In the rows, 128 means zero.
Each row is followed by its group and then its class within the group.
[128 119 126 112 104 151 163 138 134 128 140 117 166 173 107 167  55 150
  98  85 120 148 142 139 132  87 126 123 169 113 110 126 139 106  74 163
 114 101 106 122 111  96 118 123 140 114 178 113 168 126 126 136 126 145
   4 118 154 119 144 121 202 141 140  76 135  99 134 125 156 141 135 150
 132 117 124] : FH/Q
[124 134 120 119 120 165 173 152 131 119 134 115 174 164 141 150  89 159
  89  76 128 144 134 134 136  96 122 123 159  89  97 125 142 102  92 165
 118  89 109 107 119  95 131 127 148 106 169 125 212 112 121 138 123 144
   9 127 157 113 149 121 181 132 143  75 132 116 128 115 138 137 127 159
 136 105 117] : FH/Q
[111 125 129 117 127 115 124 115 107 134 125 126 128 146 117 158 120 140
 132 114 119 136 134 147 129 101 123 109 150 154 135 142 122 149  94 133
 133 144 125 136 109 123 117 124 102 135 142 125 124 143 151 125 137 119
 128 125 118 130 115 139 135 147 125 123 149 107 135 141 134 122 129 128
 123 146 122] : RC/G
[116 118 114 118 140 147 180 142 119 126 137 125 128 153 184 119 168 109
 127 106 117  92 110 142 135 110 135 122 121  98 118 139 142 144 113 127
 136 130 145 126 106 121 158 126 133 103 126 149 166 119 133 123 123 145
 167 160 119 103 136 126 113 124 134 170 113 138 151 118 138 122 123 135
 121 149 114] : CN/H
[124 125 133 116 105 153 148 137 125 118 136 106 156 177 137 175  63 199
 106  94 133 141 149 145 130  98 111 119 201 101 121 127 141 105  81 157
 104  92 104 119 116  94 116 128 131 114 179 117 177 135 119 132 126 133
  18 122 145 123 140 131 191 139 140  80 155  96 126 126 157 134 130 167
 140 100 121] : FH/N
[121 122 146 120 111 112 108 115 120 130 138 116 118 156 124 176  90 185
 127 138 135 125 152 140 123 114 110 123 183 149 148 142 126 134  96 116
 117 111 126 138 121 114  96 124 107 135 147 117 101 161 134 118 135 107
 137 122 113 137 111 147 144 144 117 121 168  96 128 145 147 109 149 144
 128 125 125] : RC/J
[106 117 123 112 113 147 174 136 130 142 141 124 155 170 128 175  85 132
 109  90 107 136 134 147 126  83 131 135 169 128 117 145 129 134  74 138
 134 106 114 140 101 101 115 120 138 117 150 118 148 131 141 119 137 128
 102 129 126 116 119 143 169 138 113 108 136  96 139 116 143 111 136 139
 124 153 123] : FH/T
[112 107 126 108 116 123 142 120 117 139 137 131 133 155 108 163  89 120
 131 111 108 130 137 145 127 101 135 127 153 143 133 139 128 148  79 133
 133 131 120 148 107 114 116 122 118 130 149 115 114 141 138 121 138 129
 113 122 126 123 120 134 161 145 120 121 142 100 136 139 150 122 137 127
 122 159 123] : RC/G
[139 113 126 116 138 117 111 133  92 113 135 133 113 106 155 130 155 131
 136 134 124  99 124 130 135 139 129 109 149 140 142 129 134 144  97 116
 137 137 136 130 110 131 144 130 102 129 128 144 120 133 130 124 127 134
 180 137 118 132 122 132 111 135 132 164 144 121 138 132 153 112 128 125
 128 168 118] : CN/P
[131 105 117 105 131 139 156 147 106 115 146 129 138 147 164 135 135 114
 123 105 113 109 121 133 134 120 138 115 146 103 123 121 152 129  70 132
 134 116 136 125 102 110 153 125 127 109 148 138 143 126 122 136 119 155
 130 149 137 110 140 126 144 132 133 151 134 121 151 122 167 118 131 135
 130 159 121] : CN/H
[123 139 127 126 108 170 167 149 138 122 138 103 176 179 142 167  70 197
  81  84 139 149 146 135 134  97 107 127 183  89 102 123 141  97  91 159
 105  77 104 109 120  90 117 129 150 107 175 119 210 124 118 137 125 134
   4 124 147 115 141 131 185 130 140  67 149 102 128 119 143 133 127 173
 141  85 124] : FH/Q
[121 127 121 127 111 165 174 150 154 146 137 120 183 163 127 168  73 134
  93  89 111 150 137 131 122  91 132 152 150 112 102 138 126 116  95 138
 126  84 112 137 108  98 102 120 166 116 138 118 167 122 129 125 137 126
  92 124 131 120 118 141 172 121  98  89 131 104 126 122 132  98 137 138
 128 135 138] : FH/T
[ 99 125 129 118 112 119 149 111 126 142 133 120 132 188 119 180  95 157
 127 101 121 135 147 152 124  81 117 124 164 147 132 155 125 143  84 132
 128 129 127 135 111 113 103 121 115 130 151 111 120 151 150 122 135 113
 109 128 117 117 118 143 157 149 110 106 154 102 143 144 136 120 134 140
 121 121 118] : RC/G
[121 107 125 101 117 113 133 119 101 119 144 128 119 159 131 163 105 142
 135 116 117 112 138 145 131 104 129 106 174 136 143 131 151 140  62 137
 126 133 126 136 105 111 133 125 101 124 162 122 108 144 138 126 127 136
 107 135 132 121 129 135 160 152 131 133 154 103 148 139 173 124 137 135
 128 153 116] : RC/G
[110 123 126 120 114 119 148 119 144 129 137 127 138 189 124 170 116 127
 142 105 119 132 147 131 122  95 128 129 133 143 119 147 135 136  73 106
 133 116 159 130 108 112 107 117 122 134 135 109  91 159 140 135 140 118
 142 139 113  99 110 149 151 141  83 102 156 124 143 136 137 115 143 118
 119 110 125] : RC/J
[140 106 114  96 138 110 125 133  84  99 132 145 124 112 130 118 159  73
 149 119 108  94 118 124 142 142 149  93 121 134 125 112 147 143  63 136
 143 147 147 120  96 133 167 121  95 126 143 136 107 123 134 140 125 159
 134 144 137 121 137 114 134 152 135 150 136 135 146 124 170 140 131 109
 124 181 118] : CN/P
[146 111 126 120 133 109 104 130 107 118 134 140 113 103 138 120 151 102
 147 154 120 100 125 116 126 153 139 123 126 146 146 123 129 142 108 101
 140 138 145 141 116 137 136 126 112 135 112 137  80 142 123 123 129 132
 209 140 116 131 118 132 108 129 111 159 140 130 133 131 150  99 139 109
 118 171 128] : CN/P
[114 124 132 124  98 146 158 133 164 135 145 117 164 192 109 183  56 149
 114 104 120 150 154 125 118  95 125 147 157 122 112 135 136 107  76 129
 122  84 128 137 114  96  92 118 153 122 154  96 118 148 123 132 136 123
  70 123 135 106 121 144 189 129  92  72 148 105 135 131 142 114 146 136
 131  99 134] : FH/T
[ 94 123 123 111 118 118 163 112 123 144 129 125 133 182 112 173 100 133
 129  91 111 143 138 157 129  71 126 115 150 146 120 157 127 148  75 149
 133 141 124 131 103 113 114 121 116 129 159 113 134 139 158 123 136 121
  79 128 126 116 122 139 160 154 121 100 139 104 142 142 137 136 135 132
 118 135 114] : RC/G
[123 136 127 123 122 162 153 146 115 126 130 111 166 150 128 165  75 185
  81  79 129 154 137 148 131  95 110 118 190 104 109 125 129 107  96 170
 113 100  84 108 114  99 120 130 134 121 175 122 221 118 130 131 127 135
   6 113 144 136 139 127 180 139 155  79 141  95 120 124 149 132 122 170
 138 119 120] : FH/Q
[105 118 136 110 112 101 114  98 113 133 130 128 116 161  84 174  83 142
 141 118 119 149 148 152 128  96 122 106 166 161 138 140 125 142  78 149
 122 148 118 141 119 124 107 125  93 143 166 105  91 150 147 128 134 121
  69 114 133 132 123 133 168 163 126  98 153 101 134 148 148 145 135 128
 123 133 116] : RC/G
[135 115 113 103 145 128 155 140  96 100 138 137 128 145 169 133 177  90
 144 104 113  87 115 123 144 126 148 102 122 117 115 122 152 139  62 120
 143 129 162 110  94 121 166 121 107 119 133 147 132 132 130 135 122 151
 167 159 123 101 131 122 124 138 118 154 141 139 152 119 161 121 135 114
 117 159 116] : CN/H
[126 125 132 116 112 122 115 117 119 126 129 126 136 147  94 162  83 149
 122 120 126 150 146 137 132 113 125 116 160 144 130 128 125 124  90 141
 122 124 115 126 122 117 110 122 113 137 150 113 116 139 134 131 130 124
  69 110 134 127 124 131 165 147 125  92 151 110 124 137 143 135 136 133
 128 128 128] : RC/G
[128 124 123 121 128 158 151 146 102 128 131 121 153 123 142 141  94 164
  88  97 122 132 122 145 139 111 123 118 178 104 121 118 129 120 109 165
 119 112  94 122 113 108 133 131 132 112 161 140 210 105 129 117 122 141
  53 122 139 144 142 120 157 130 166 120 128  99 123 122 147 128 121 162
 137 152 121] : FH/N
[140 136 125 134 124 173 146 164 121 124 131 111 175 125 140 147  83 178
  76  96 131 146 134 130 136 119 114 127 177  97 106 115 127  96 117 153
 117  80  91 117 121 103 123 130 155 110 152 134 222 110 113 131 124 134
  48 115 138 135 137 128 163 122 145  92 136 100 114 115 140 112 124 167
 142 127 134] : FH/N
[126 135 117 126 122 166 168 160 129 120 137 116 175 167 152 166 104 153
  96  57 122 136 139 129 132 100 125 129 159 107  93 125 137 112  74 118
 127  80 128 113 102  97 119 123 146 113 149 127 192 130 124 138 132 136
  77 136 128 110 124 138 166 129 110  87 155 110 133 113 141 106 134 149
 134 120 127] : FH/T
[128 118 131 107 115 110 114 116 108 108 135 128 124 156 103 155 101 140
 141 118 126 130 146 135 132 120 125 100 167 138 129 122 141 126  62 141
 120 129 134 114 119 116 126 123  96 135 166 111 103 147 131 138 125 136
  65 126 140 123 132 128 165 156 132 100 161 118 136 131 161 147 138 126
 130 123 119] : RC/K
[137 102 111 102 150 127 139 139  72 108 131 142 120 104 153 116 167  82
 136 110 106  92 108 142 142 133 152  95 131 130 130 120 140 156  79 136
 149 151 132 124  95 133 169 124 100 122 134 151 143 113 141 128 118 152
 163 146 128 126 134 116 118 144 145 175 129 124 145 123 159 124 126 113
 122 206 117] : CN/P
[127 137 130 126 123 138 128 125 115 123 127 117 139 139 119 149  98 172
 106 111 136 147 138 143 135 111 116 110 164 120 121 127 128 119 112 153
 119 118 103 113 127 116 121 133 118 125 158 122 170 128 127 131 123 127
  45 117 137 136 136 126 156 140 148  95 143 110 122 129 135 145 125 150
 136 112 123] : FH/N
[128 113 138 111 102 109 101 111 119 124 141 127 127 154  91 174  71 147
 138 134 121 136 155 129 125 121 125 118 168 155 141 128 133 128  72 130
 122 121 128 138 119 113 104 120 104 139 160 105  74 155 127 130 131 122
  96 115 139 129 120 137 174 149 112  97 168 103 131 144 160 125 142 128
 130 126 128] : RC/K
[103 128 129 114 109 126 159 116 136 127 135 119 144 195 109 171  87 147
 125  91 122 146 147 142 124  82 123 117 148 125 113 141 140 127  73 146
 118 119 132 119 117 107 114 119 122 126 169 106 131 144 139 142 130 128
  46 129 139 105 131 133 176 142 116  79 147 115 137 136 141 146 136 136
 128  96 123] : FH/T
[122 134 124 127 105 157 158 140 151 136 135 117 178 165 105 174  68 142
  99  88 119 163 146 127 119  93 126 141 151 117 102 136 128 107  88 141
 125  86 114 122 115  99 101 117 154 123 150 106 162 130 128 135 135 128
  46 116 138 119 126 135 184 130 103  62 141 107 122 123 133 121 137 141
 132 108 133] : FH/T
[125 124 129 122 111 128 126 126 133 121 133 124 147 150 103 157  93 137
 124 114 122 147 148 124 129 112 126 124 148 137 117 126 131 117  87 132
 123 113 126 125 123 115 111 121 124 129 148 109 118 140 130 138 132 125
  75 120 135 125 123 133 165 142 113  83 147 114 129 132 139 132 139 129
 128 116 130] : FH/T
